Below are the code and all the weights of a small trained network. Each question names an input and a target symbol and asks about switching units off, where a switched-off unit gives its printed mean instead of its output.

import numpy as np


def w(rows, s, z=0):
    codes = np.array(rows[::2]) - 128.0
    scale = np.full(codes.shape[1], s)
    scale[-1] = z or s
    return codes * scale


def f(y):
    return y / 2 * (1 + np.tanh(0.7978845608 * (y + 0.044715 * y**3)))


def softmax(a):
    e = np.exp(a - a.max(-1, keepdims=True))
    return e / e.sum(-1, keepdims=True)


def log_softmax(a):
    a = a - a.max(-1, keepdims=True)
    return a - np.log(np.exp(a).sum(-1, keepdims=True))


def net(x, mask):
    ids = ['Λαγεηξπσ'.index(c) for c in x.split()]
    T = len(ids)
    res = E[ids] + P[:T]
    r = res
    for j in range(2):
        rows = slice(2 * j, 2 * j + 2)
        q, k, v = (r @ M[0][rows].T for M in (Q, K, V))
        z = softmax(np.where(np.tri(T) > 0, q @ k.T / 2**0.5, -1e9)) @ v
        o = O[0][rows]
        res = res + np.where(mask[j], z, o[:, -1]) @ o[:, :-1]
    y = f(res @ A[0][:, :-1].T + A[0][:, -1])
    res = res + np.where(mask[2:6], y, B[0][:, -1]) @ B[0][:, :-1]
    return log_softmax(res[-1] @ U[:, :-1].T + U[:, -1])


Q, K, V, O, A, B = {}, {}, {}, {}, {}, {}
E = w([
[103,103,81,85],'Λ',
[87,181,123,139],'α',
[67,80,162,161],'γ',
[71,167,130,143],'ε',
[92,132,142,110],'η',
[93,120,117,104],'ξ',
[163,130,251,199],'π',
[161,136,126,132],'σ',
],0.023)
P = w([
[183,255,11,190],'0',
[129,193,43,170],'1',
[133,140,114,210],'2',
[168,149,85,159],'3',
[164,127,97,155],'4',
[128,113,120,117],'5',
[56,87,146,105],'6',
[127,129,74,26],'7',
[148,114,141,58],'8',
[210,133,150,46],'9',
],0.0067)
Q[0] = w([
[127,226,103,74],'H0',
[254,127,97,189],'H0',
[167,195,53,34],'H1',
[200,50,143,150],'H1',
],0.0092)
K[0] = w([
[117,160,161,152],'H0',
[87,94,120,131],'H0',
[137,2,133,133],'H1',
[147,145,144,113],'H1',
],0.014)
V[0] = w([
[133,254,213,121],'H0',
[237,71,39,132],'H0',
[94,120,168,84],'H1',
[166,161,113,54],'H1',
],0.0086)
O[0] = w([
[82,110,210,185,237],'H0',
[90,190,144,80,2],'H0',
[75,124,122,255,100],'H1',
[49,214,154,65,19],'H1',
],0.0079,0.0046)
A[0] = w([
[149,255,205,244,251],'N0',
[109,88,141,186,193],'N1',
[82,172,89,223,139],'N2',
[233,93,222,33,183],'N3',
],0.0088,0.0027)
B[0] = w([
[24,165,162,152,249],'N0',
[194,79,1,46,201],'N1',
[148,227,186,209,152],'N2',
[25,78,168,132,184],'N3',
],0.0091,0.014)
U = w([
[102,183,120,1,218],'Λ',
[167,132,173,106,70],'α',
[194,117,78,176,190],'γ',
[114,115,110,127,33],'ε',
[87,212,123,253,34],'η',
[105,88,218,119,127],'ξ',
[81,84,94,204,253],'π',
[129,153,169,36,139],'σ',
],0.0069,0.0046)

Each question gives the input, a string of symbols that net reads in full, and the target symbol t.
The units are the heads (2 rows each of Q, K, V and O) and the neurons (one row each of A and B). Each row of codes is followed by its name. A weight is (code - 128) times the scale printed after its matrix; where a second scale follows, it is the last column's (O, A, B and U).
mask holds one flag per unit, heads first, then neurons. A switched-off unit (its flag False) gives its mean, the last column of its rows in O or B, instead of its output. The means were averaged over made-up inputs and are rounded, as every weight is.
A unit's drop is (log p(t) with every unit on - log p(t) with that unit switched off) / (log p(t) with every unit on - log p(t) with every unit switched off).
The circuit of an input: a set's keep is (log p(t) with only the set's units on - log p(t) with every unit switched off) / (log p(t) with every unit on - log p(t) with every unit switched off). Starting from all 6 units, units are removed one at a time, each time the one whose removal leaves the highest keep (on an exact tie, the one counted first), for as long as the keep stays at least 0.8.
units of the circuit, in order: the units of the circuit, biggest drop first
top k neurons: the k neurons with the biggest drops, biggest first
which heads matter: for each layer, one digit per head in row order, 1 if its drop is at least 0.15 and else 0, layers parted by /
drop of u: that unit's drop, to one decimal
input γ γ γ σ, target γ: units of the circuit, in order -> N0, H0
input γ π Λ π γ γ γ σ, target γ: units of the circuit, in order -> N0, H1
input Λ π π Λ γ π γ η π α, target η: units of the circuit, in order -> N2, H1, H0
input γ Λ γ Λ, target γ: which heads matter -> 01
input γ π Λ γ, target γ: which heads matter -> 00
input γ π η π γ η γ γ ε, target η: which heads matter -> 11
input γ γ ε η, target γ: top 2 neurons -> N0, N3
input γ π π ξ, target γ: top neuron -> N0
input π η π η Λ α γ Λ π ε, target η: drop of N2 -> 0.4
input γ π γ, target γ: drop of N1 -> 0.2
input γ π ξ, target γ: drop of N3 -> 0.3
input γ ε ξ π π Λ γ π γ α, target η: drop of N0 -> 0.1
